Below are the code and all the weights of a small trained network. Each question names an input and a target symbol and asks about switching units off, where a switched-off unit gives its printed mean instead of its output.

import numpy as np


def w(rows, s, z=0):
    codes = np.array(rows[::2]) - 128.0
    scale = np.full(codes.shape[1], s)
    scale[-1] = z or s
    return codes * scale


def f(y):
    return y / 2 * (1 + np.tanh(0.7978845608 * (y + 0.044715 * y**3)))


def softmax(a):
    e = np.exp(a - a.max(-1, keepdims=True))
    return e / e.sum(-1, keepdims=True)


def log_softmax(a):
    a = a - a.max(-1, keepdims=True)
    return a - np.log(np.exp(a).sum(-1, keepdims=True))


def net(x, mask):
    ids = ['αβγδεζηθλξπστφψω'.index(c) for c in x.split()]
    T = len(ids)
    res = E[ids] + P[:T]
    u = 0
    for l in range(3):
        q, k, v = (res @ M[l].T for M in (Q, K, V))
        z = softmax(np.where(np.tri(T) > 0, q @ k.T / 3**0.5, -1e9)) @ v
        res = res + np.where(mask[u], z, O[l][:, -1]) @ O[l][:, :-1]
        u += 1
        y = f(res @ A[l][:, :-1].T + A[l][:, -1])
        res = res + np.where(mask[u : u + 12], y, B[l][:, -1]) @ B[l][:, :-1]
        u += 12
    return log_softmax(res[-1] @ U[:, :-1].T + U[:, -1])


Q, K, V, O, A, B = {}, {}, {}, {}, {}, {}
E = w([
[151,109,213,181,134,123,103,114],'α',
[94,147,151,63,165,228,177,92],'β',
[53,227,69,142,119,48,177,185],'γ',
[91,47,143,81,82,134,102,108],'δ',
[147,85,169,120,117,90,113,116],'ε',
[63,171,164,118,95,114,1,133],'ζ',
[55,123,14,117,170,183,210,82],'η',
[109,79,207,124,122,153,120,91],'θ',
[133,94,197,136,118,118,110,115],'λ',
[134,64,184,135,119,133,131,95],'ξ',
[167,47,156,122,140,127,138,104],'π',
[165,59,136,128,120,87,129,132],'σ',
[216,181,152,35,80,55,168,59],'τ',
[114,58,209,134,136,156,118,101],'φ',
[12,88,134,183,196,66,145,224],'ψ',
[117,193,202,220,181,162,242,113],'ω',
],0.0094)
P = w([
[108,109,172,229,45,43,155,61],'0',
[75,108,188,153,119,65,142,94],'1',
[98,109,174,113,159,81,116,131],'2',
[109,113,176,102,159,113,127,160],'3',
[108,128,174,79,180,117,122,182],'4',
[110,147,188,73,169,130,122,212],'5',
[131,160,191,69,182,158,117,226],'6',
[155,163,174,60,183,158,119,243],'7',
[160,152,174,69,187,185,111,254],'8',
],0.0046)
Q[0] = w([
[57,197,153,15,58,110,180,207],'0.h0',
[70,42,129,190,41,184,19,252],'0.h0',
[238,169,4,251,158,88,72,75],'0.h0',
],0.0034)
K[0] = w([
[85,229,66,145,115,45,173,163],'0.h0',
[26,46,173,252,165,128,88,186],'0.h0',
[147,75,180,88,17,157,27,76],'0.h0',
],0.0044)
V[0] = w([
[88,184,123,74,192,84,83,165],'0.h0',
[215,159,126,52,30,159,36,19],'0.h0',
[156,177,95,60,160,101,254,169],'0.h0',
],0.0061)
O[0] = w([
[181,151,141,80,182,243,62,198,172],'0.h0',
[18,171,143,163,3,134,211,180,3],'0.h0',
[253,149,97,100,180,97,223,213,55],'0.h0',
],0.0061,0.0032)
A[0] = w([
[150,178,106,106,222,182,134,165,122],'0.n0',
[64,146,150,250,147,96,200,214,138],'0.n1',
[208,163,116,98,206,217,96,65,104],'0.n2',
[50,189,85,191,135,49,153,211,153],'0.n3',
[238,81,109,107,175,83,154,242,172],'0.n4',
[232,200,155,46,97,88,237,86,178],'0.n5',
[148,207,144,135,168,181,254,129,169],'0.n6',
[211,101,134,81,94,122,92,72,254],'0.n7',
[140,156,72,133,110,16,68,47,153],'0.n8',
[72,85,193,100,185,131,77,207,148],'0.n9',
[51,71,65,126,120,218,215,49,176],'0.n10',
[221,113,176,55,119,117,77,61,193],'0.n11',
],0.0063,0.0031)
B[0] = w([
[121,119,65,107,156,195,137,189,164],'0.n0',
[177,138,171,254,187,88,139,139,139],'0.n1',
[159,75,93,85,157,142,201,122,157],'0.n2',
[181,185,116,201,147,58,96,172,143],'0.n3',
[127,117,147,124,137,209,54,195,184],'0.n4',
[129,182,175,85,62,189,118,111,145],'0.n5',
[98,180,147,130,165,189,186,136,134],'0.n6',
[136,130,188,89,160,88,135,92,188],'0.n7',
[109,208,165,183,126,37,185,119,149],'0.n8',
[151,65,140,147,103,134,55,179,254],'0.n9',
[47,107,104,73,159,142,183,69,138],'0.n10',
[159,120,186,74,168,72,146,120,200],'0.n11',
],0.0071,0.0055)
Q[1] = w([
[88,170,70,119,36,201,206,29],'1.h0',
[62,37,169,165,254,110,54,82],'1.h0',
[159,229,30,199,13,135,219,90],'1.h0',
],0.0065)
K[1] = w([
[58,86,201,89,73,85,118,3],'1.h0',
[99,98,48,158,221,217,149,174],'1.h0',
[93,102,201,161,60,25,105,59],'1.h0',
],0.0062)
V[1] = w([
[135,215,44,136,140,37,104,175],'1.h0',
[98,137,33,46,91,99,171,51],'1.h0',
[72,253,125,158,139,170,214,76],'1.h0',
],0.0059)
O[1] = w([
[243,203,1,69,122,92,125,136,131],'1.h0',
[80,110,116,86,94,93,187,249,2],'1.h0',
[161,162,174,121,215,173,124,223,57],'1.h0',
],0.006,0.0081)
A[1] = w([
[171,94,134,114,165,58,111,135,174],'1.n0',
[65,87,46,138,150,125,142,108,100],'1.n1',
[158,169,154,87,170,209,147,89,175],'1.n2',
[197,40,121,30,186,144,155,140,221],'1.n3',
[109,193,131,111,113,199,142,231,122],'1.n4',
[147,174,79,229,188,65,139,114,104],'1.n5',
[89,46,206,175,189,130,129,119,240],'1.n6',
[162,74,171,177,206,84,111,82,212],'1.n7',
[153,136,135,193,154,2,105,132,156],'1.n8',
[83,69,123,57,163,137,167,230,254],'1.n9',
[138,90,124,153,152,55,206,108,61],'1.n10',
[110,161,118,140,153,10,139,127,171],'1.n11',
],0.0063,0.0037)
B[1] = w([
[133,178,109,159,132,157,139,127,182],'1.n0',
[144,45,77,99,128,70,190,180,131],'1.n1',
[174,166,141,67,135,74,169,124,173],'1.n2',
[136,239,141,158,105,75,89,156,207],'1.n3',
[134,93,69,31,167,195,129,98,151],'1.n4',
[140,105,142,105,101,119,238,70,151],'1.n5',
[70,171,119,169,96,215,158,117,250],'1.n6',
[148,154,119,154,110,215,175,112,254],'1.n7',
[172,159,104,151,66,178,171,135,182],'1.n8',
[48,188,55,134,106,169,116,175,178],'1.n9',
[134,1,112,93,240,115,79,151,124],'1.n10',
[170,143,134,201,107,79,212,146,145],'1.n11',
],0.0062,0.0095)
Q[2] = w([
[86,224,222,128,2,124,81,160],'2.h0',
[130,137,135,132,150,205,132,152],'2.h0',
[136,218,199,110,19,157,35,66],'2.h0',
],0.0073)
K[2] = w([
[125,208,166,2,152,185,42,168],'2.h0',
[122,209,104,160,180,141,122,116],'2.h0',
[191,177,166,75,115,154,66,81],'2.h0',
],0.0069)
V[2] = w([
[99,216,84,182,189,156,112,154],'2.h0',
[166,184,247,123,77,60,100,208],'2.h0',
[116,163,158,20,118,102,253,109],'2.h0',
],0.0047)
O[2] = w([
[140,232,60,134,181,156,173,158,253],'2.h0',
[171,96,175,193,42,120,225,232,198],'2.h0',
[187,75,128,47,45,253,124,144,157],'2.h0',
],0.0049,0.0029)
A[2] = w([
[144,148,117,105,131,154,223,108,97],'2.n0',
[149,86,116,88,124,137,135,86,139],'2.n1',
[138,125,119,105,145,178,86,145,5],'2.n2',
[134,124,121,87,142,159,162,143,9],'2.n3',
[68,77,163,156,147,94,159,102,42],'2.n4',
[176,132,200,100,146,68,119,78,188],'2.n5',
[91,133,88,83,202,103,162,97,176],'2.n6',
[78,86,142,157,114,174,87,122,70],'2.n7',
[47,79,126,122,93,2,102,162,139],'2.n8',
[125,148,158,94,108,116,155,214,34],'2.n9',
[80,88,164,123,98,187,144,114,85],'2.n10',
[122,115,119,103,105,101,158,79,255],'2.n11',
],0.0088,0.0037)
B[2] = w([
[123,103,166,131,125,85,38,151,252],'2.n0',
[71,129,147,156,137,147,118,175,157],'2.n1',
[75,84,153,133,124,43,144,79,173],'2.n2',
[121,119,142,181,96,90,83,62,177],'2.n3',
[105,156,101,70,170,95,199,94,165],'2.n4',
[146,130,40,209,134,168,159,135,235],'2.n5',
[138,154,170,177,68,170,154,181,182],'2.n6',
[138,149,112,44,128,95,113,89,249],'2.n7',
[100,173,60,139,2,86,100,143,161],'2.n8',
[92,85,71,136,112,170,139,84,238],'2.n9',
[189,183,113,54,106,103,133,115,250],'2.n10',
[97,115,113,179,140,171,162,188,192],'2.n11',
],0.0073,0.0048)
U = w([
[133,200,107,150,88,176,216,120,254],'α',
[108,161,122,71,131,135,1,124,195],'β',
[188,173,76,90,159,63,143,171,122],'γ',
[111,139,57,93,101,82,154,115,38],'δ',
[122,107,151,140,129,99,159,143,98],'ε',
[95,155,169,166,73,73,81,144,22],'ζ',
[78,101,73,145,150,163,163,209,126],'η',
[122,144,127,95,145,105,160,105,51],'θ',
[111,126,156,133,135,109,156,121,59],'λ',
[121,115,129,105,146,107,162,121,82],'ξ',
[115,106,140,113,153,107,160,126,103],'π',
[120,67,145,145,149,85,175,148,199],'σ',
[167,67,138,96,69,149,130,153,112],'τ',
[124,134,129,87,156,113,162,90,60],'φ',
[129,86,69,166,139,168,103,75,101],'ψ',
[125,149,238,144,190,145,123,164,90],'ω',
],0.0059,0.0055)

Each question gives the input, a string of symbols that net reads in full, and the target symbol t.
The units are the heads (3 rows each of Q, K, V and O) and the neurons (one row each of A and B). Each row of codes is followed by its name. A weight is (code - 128) times the scale printed after its matrix; where a second scale follows, it is the last column's (O, A, B and U).
mask holds one flag per unit, layer by layer, with each layer's heads first. A switched-off unit (its flag False) gives its mean, the last column of its rows in O or B, instead of its output. The means were averaged over made-up inputs and are rounded, as every weight is.
A unit's drop is (log p(t) with every unit on - log p(t) with that unit switched off) / (log p(t) with every unit on - log p(t) with every unit switched off).
The circuit of an input: a set's keep is (log p(t) with only the set's units on - log p(t) with every unit switched off) / (log p(t) with every unit on - log p(t) with every unit switched off). Starting from the 12 units with the biggest drops (on a tie, the unit counted first), units are removed one at a time, each time the one whose removal leaves the highest keep (on an exact tie, the one counted first), for as long as the keep stays at least 0.8.
units of the circuit, in order: the units of the circuit, biggest drop first
most important unit: the unit with the biggest drop
k most important neurons: the k neurons with the biggest drops, biggest first
k most important neurons of layer l: the k neurons of layer l with the biggest drops, biggest first
input ψ η τ λ γ α φ, target γ: most important unit	1.h0
input λ ψ π π ψ ξ ψ, target β: units of the circuit, in order	0.h0, 0.n4, 1.h0, 2.h0
input σ ξ ψ δ π, target ψ: 2 most important neurons	2.n5, 0.n9
input ζ ζ γ φ δ ε, target γ: 2 most important neurons	0.n3, 1.n6
input δ ψ α ψ ψ δ σ θ, target ψ: 2 most important neurons	0.n9, 2.n5
input δ φ τ ε ψ ζ σ δ δ, target ψ: 2 most important neurons	2.n5, 0.n9
input α ζ γ, target γ: units of the circuit, in order	1.h0, 0.n3, 1.n6
input τ ζ ζ σ σ, target τ: 2 most important neurons of layer 0	0.n5, 0.n6
input τ ζ ψ ψ ζ π ψ, target β: 3 most important neurons	0.n4, 0.n9, 2.n7
input ζ δ σ λ ψ δ λ ω, target ω: 3 most important neurons	2.n0, 0.n6, 0.n1
input ζ ζ θ η σ, target η: 2 most important neurons	0.n10, 1.n9
input ζ ψ θ γ σ ε ζ, target γ: 2 most important neurons of layer 1	1.n6, 1.n3
input δ η ψ ε ψ δ ζ λ φ, target ψ: 2 most important neurons	0.n9, 2.n5
input ψ ψ λ λ ζ ζ γ η γ, target β: 2 most important neurons	0.n4, 0.n0
input η δ ζ η λ ε δ β ε, target β: most important unit	1.n4
input ξ ζ γ, target γ: 3 most important neurons	0.n3, 2.n0, 1.n6
input η ζ σ δ τ σ π, target τ: 2 most important neurons	0.n5, 1.n2
input τ δ γ ψ ζ φ ε ε, target ψ: 2 most important neurons of layer 2	2.n5, 2.n10
input γ ψ δ η θ ψ δ, target ψ: 3 most important neurons	0.n4, 2.n5, 0.n9
input ψ ψ ζ ζ π ψ σ δ ζ, target ψ: 2 most important neurons	2.n5, 0.n9
input ψ ω η γ ψ ε γ λ σ, target γ: 2 most important neurons of layer 1	1.n3, 1.n6
input ψ τ φ δ ζ, target τ: most important neuron of layer 0	0.n5
input ζ τ τ δ ψ ψ δ σ, target ψ: 3 most important neurons	0.n9, 2.n5, 0.n4
input ψ γ δ δ, target γ: 2 most important neurons of layer 1	1.n3, 1.n6
input ζ π ψ, target ψ: 2 most important neurons	1.n3, 0.n9
input ψ ζ ζ ω φ ψ ζ, target ψ: 2 most important neurons of layer 0	0.n4, 0.n9
input η τ δ σ σ τ σ σ, target τ: most important unit	2.h0
input ζ β θ ζ σ π, target β: 3 most important neurons of layer 0	0.n8, 0.n6, 0.n3
input φ ζ β ω δ γ ζ π, target γ: 2 most important neurons of layer 1	1.n3, 1.n6
input σ ψ τ π ε, target τ: 2 most important neurons of layer 1	1.n2, 1.n4
